Below is a small trained network, with its code and all its weights. Each question gives an input and a class and asks what happens when units are switched off, that is, made to give their printed mean instead of their output.

import numpy as np


def w(rows, s, z=0):
    codes = np.array(rows[::2]) - 128.0
    scale = np.full(codes.shape[1], s)
    scale[-1] = z or s
    return codes * scale


def f(y):
    return y / 2 * (1 + np.tanh(0.7978845608 * (y + 0.044715 * y**3)))


def log_softmax(a):
    a = a - a.max(-1, keepdims=True)
    return a - np.log(np.exp(a).sum(-1, keepdims=True))


def net(x, mask):
    res = np.array(x, float).reshape(1, 6) / 4 @ E
    y = f(res @ A[0][:, :-1].T + A[0][:, -1])
    res = res + np.where(mask, y, B[0][:, -1]) @ B[0][:, :-1]
    return log_softmax(res[-1] @ U[:, :-1].T + U[:, -1])


A, B = {}, {}
E = w([
[6,124,230,94,41,136,109,102],'x0',
[229,64,233,156,65,125,221,105],'x1',
[133,125,117,151,97,131,112,139],'x2',
[130,120,128,145,117,138,109,136],'x3',
[121,137,117,126,105,91,142,159],'x4',
[166,82,72,27,85,173,110,185],'x5',
],0.013)
A[0] = w([
[66,118,160,75,103,142,93,118,158],'N1',
[109,89,214,178,110,93,173,91,132],'N2',
[102,196,123,175,177,118,121,115,200],'N3',
[153,136,151,41,73,147,101,147,104],'N4',
[130,116,38,64,148,157,76,149,253],'N5',
[215,49,132,114,143,131,146,143,179],'N6',
[150,179,126,247,151,119,179,136,215],'N7',
[72,158,138,157,127,100,121,118,242],'N8',
[163,178,100,192,185,110,133,134,221],'N9',
],0.013,0.006)
B[0] = w([
[60,117,189,67,35,134,63,176,216],'N1',
[98,72,111,168,118,246,171,67,243],'N2',
[134,215,176,144,147,113,36,69,201],'N3',
[133,78,193,68,96,149,179,184,198],'N4',
[68,181,12,110,153,95,182,169,253],'N5',
[216,129,116,152,117,62,188,140,235],'N6',
[98,77,192,112,240,79,142,81,225],'N7',
[45,182,178,183,102,143,67,58,200],'N8',
[137,127,113,146,232,119,106,179,217],'N9',
],0.012,0.018)
U = w([
[152,184,104,163,222,98,43,123,205],'0',
[115,209,178,154,86,141,31,88,177],'1',
[129,184,16,88,163,149,188,154,117],'2',
[61,97,95,18,104,116,79,161,117],'3',
[170,17,174,160,206,78,153,82,179],'4',
[85,63,92,172,98,201,167,31,159],'5',
[255,97,89,136,99,53,217,136,33],'6',
[192,70,178,59,69,199,194,184,3],'7',
],0.0096,0.0012)

Each question gives the input, the list of numbers given to net, and the class t.
The units are the neurons (one row each of A and B). Each row of codes is followed by its name. A weight is (code - 128) times the scale printed after its matrix; where a second scale follows, it is the last column's (A, B and U).
mask holds one flag per neuron, in row order. A switched-off neuron (its flag False) gives its mean, the last column of its row in B, instead of its output. The means were averaged over made-up inputs and are rounded, as every weight is.
A unit's drop is (log p(t) with every unit on - log p(t) with that unit switched off) / (log p(t) with every unit on - log p(t) with every unit switched off).
The circuit of an input: a set's keep is (log p(t) with only the set's units on - log p(t) with every unit switched off) / (log p(t) with every unit on - log p(t) with every unit switched off). Starting from all 9 units, units are removed one at a time, each time the one whose removal leaves the highest keep (on an exact tie, the one counted first), for as long as the keep stays at least 0.8.
units of the circuit, in order: the units of the circuit, biggest drop first
unit that matters most: the unit with the biggest drop
k most important neurons: the k neurons with the biggest drops, biggest first
drop when u is switched off: that unit's drop, to one decimal
input [-3,6,1,5,-3,3], class 6: unit that matters most => N6
input [1,2,-3,-1,1,-7], class 5: 3 most important neurons => (N2; N6; N8)
input [-8,-1,7,-4,8,0], class 0: 2 most important neurons => (N9; N7)
input [1,3,1,3,8,-2], class 5: 2 most important neurons => (N2; N9)
input [-7,1,-8,-4,-2,7], class 6: 3 most important neurons => (N6; N2; N8)
input [1,3,-6,8,8,-2], class 5: 2 most important neurons => (N2; N9)
input [4,1,8,8,-8,3], class 7: 2 most important neurons => (N5; N4)
input [0,2,8,2,-5,3], class 6: 2 most important neurons => (N1; N2)
input [4,-6,4,1,-1,0], class 1: 2 most important neurons => (N8; N3)
input [0,0,-4,8,-4,4], class 2: 2 most important neurons => (N5; N1)
input [3,1,-8,8,7,-2], class 5: 2 most important neurons => (N2; N3)
input [0,2,6,-4,1,7], class 6: drop when N1 is switched off => 0.3
input [0,-7,-7,-3,-7,2], class 2: drop when N5 is switched off => 5.0
input [4,2,-6,8,4,7], class 7: drop when N6 is switched off => 0.0
input [-3,8,-1,-1,-3,5], class 6: units of the circuit, in order => (N6)
